After every row comes roughly how far along a hidden order it lies, from 0 to 20.
[-37  -1  10   2   1   4   1  -2  -3  -7   4   2  -5  12  -5 -16  -6   8
   2  -5  -3   3  -8   7  -3 -44   7  -6  -3   4  13  -1  15   6 -10   1
  11   0   4  10  -1   5  -2  -3   4   0  -7   1  -2  -2   4  -6   5   0
   1   6  -1   2  -8  -9 -13   0   1   3  -4   0  -3  -3  -5   1   1 -14
  -3   3  -2   2   5  -3   3   2   2  11   2  -6   1 -18  -8  -6   1  -3
  -5  14   8   2   2   4   6   0  -4  -4  -1   5  -5   3  11] => 6
[ 30   1   7  -3  -2  -2   3   5   2  -3   3   0 -21  -6   4   0  -2  -3
  -3   5  -3   0   4  -5   1  31   7  13  -1  -4  -4   0  13   1   1  -5
   1   4  -2  -7   9  -2   3   4   1   4   6   3   0 -12   0  -4   8  -5
  -3  -4  -2  -5   3  14   8  -8  -1   2 -19  -2  -6  -4   1  -2  -1   1
   9   4   0  -7  -6   0   6   1  -1  20   2   2   2  -3   0   2  -7  -2
  -6 -12   2   0  -1   4  -6 -30  13   1   0   8  -4  -5  -2] => 18
[-17  -4  -6  -3   3  -1  -5   2   2  -1  -2   0  -3   8 -16 -15   0  11
 -11   3  -1  14  -8  16   1 -49   3   1  -1  -1   8  -3   6   2 -11   5
   8  -1   8   3   0   3 -11  -1   2   3   0   0  -3   8   4  -1   4   1
   3   2   1   2   5  -1 -11   8   2   6  -9  -4  -3  -6  -6  -5  -2 -25
  -7   0   0   6  -6  -1  -9   1  -2   9  -2 -13   0  -4   6   2   0  -2
  -2  17   9  -2   1   2  13  -3  -9   1   2   8  -1   2 -11] => 2
[ -1  14   0  18  -3   1   3  -1  -4  -5   3   1 -25 -11  -4   5   9  -8
  -9  -6   3  -6   3 -18  -2  34   5 -15  -2   2  -4   6  12   2   8  -1
  -3   0  -2  -2 -12  -3   4  -4  -6  -8  -3   2   1   4 -15   2  -2  12
   1   1  -2  -3   1   1   8   3  -2 -14  17   6   5   0  -6   1   2  20
   4  -3  -1   6   3   3   1   2 -11 -22  -5   5   0  -2  -7  -1   4   4
   5 -25  -4   6  -1   2  14  14   0   2  -4 -17  -1  -1   5] => 20
[  9 -11  -5 -10   3  -1  -3  -3   0   8  -4  -2  53  -3  10  13  -2  -2
  13   0   2  -6   1   2   1  -6 -14   9   5   2  -5  -1 -31  -8   5  -1
  -8  -2  -3  -1   7   0   1   3   1   3   2  -5   3   0   8   5  -7  -3
  -3  -3   3   5   0  -3   0   0   2   8  18  -1   4   7   6   3  -2  -3
  -5  -1   1  -4   5  -1   5  -5  10  -8   4   6  -3  18   5   1   0   2
   2  17  -7  -3   0  -8 -16  12   0  -4   3   1   6   3  -5] => 4
[ 10  -9   7  -9   1   0   0  -2   1   5   1  -2  36  -4  14  16 -11  -3
  17  -3  -1 -15   3  -3  -1   1 -11  13   3   2  -4  -1 -11  -9   7  -3
  -1   0  -6  -3  13   0   5   4   0   5  -1  -5   5 -11   5   2  -4 -11
  -3  -4   2   3  -4  -2   3  -8   3  11   5  -1  -1   7  10   2  -3   6
   0   4   0 -11   9  -1  11  -4  15   8   4  10  -2  13   0  -1  -1   1
  -6   8  -9  -2   1  -4 -18  -9   6  -3   2   6   1  -4   9] => 8
[  0   0  -6  -4   5   1 -10   3  -1  -1  -3  -1  17   2  -7  -7   0   8
  -7   9   2  19   0  13  -1 -53   3   9   1  -3   7  -2   4  -3  -5   1
  -1   1   5  -6   0   4 -14  -1   2   4   5  -4  -4  11   6   2   3   7
  -3   2   1  -2   4  -7  -6  14   1   2  20  -2   0  -3   0  -3   3 -26
 -10  -5  -1  11   0  -5 -13  -2  -4   4   2 -16   0  14   4   6   1  -3
   6   7   4   0   0   2  -1  -3   1  -1   5   9   2   2 -14] => 0
[ 28   4   0   4  -4  -2   5   4   2  -3   0   0 -31 -11   2  -1   5  -2
 -16   9  -1   4   4  -4   3  40  10   9  -2  -6  -5   0  10   4   1  -3
   0   3  -2  -7   4  -3  -1   2   0   0   8   5  -1  -9  -3  -4   5  -4
  -2  -1  -2  -7   9  17  13  -7  -2  -3 -25  -1  -6  -5  -2  -3  -2   6
  12   3   2  -4  -9   1   4   3  -8  16   1   1   2  -4   4   3  -5  -1
  -5  -7   1  -2  -2   4  -4 -25   7   4  -1  -1  -5  -5  -4] => 20
[ 12  -7   2 -12   6   0  -7   0  -1   5  -1  -1  48  -3   8  14  -4  -6
  23  -7  -1  -8   5   2  -2  -6 -12  12   4   3  -4  -1  -4  -9   8  -2
  -8   1  -6  -8   4   2   1   3   1   6   5  -7   4   1   5   6  -8  -3
  -4  -4   1   1  -1 -11   4  -1   1   5  25   0   5   8   8   3   4   2
  -5  -2  -1  -5  11  -2   6  -7  11  -7   2   4  -1  22   1   2   0   0
   7   7  -7   3   0  -4 -15   0   9  -5   5   9   5   1  -1] => 4
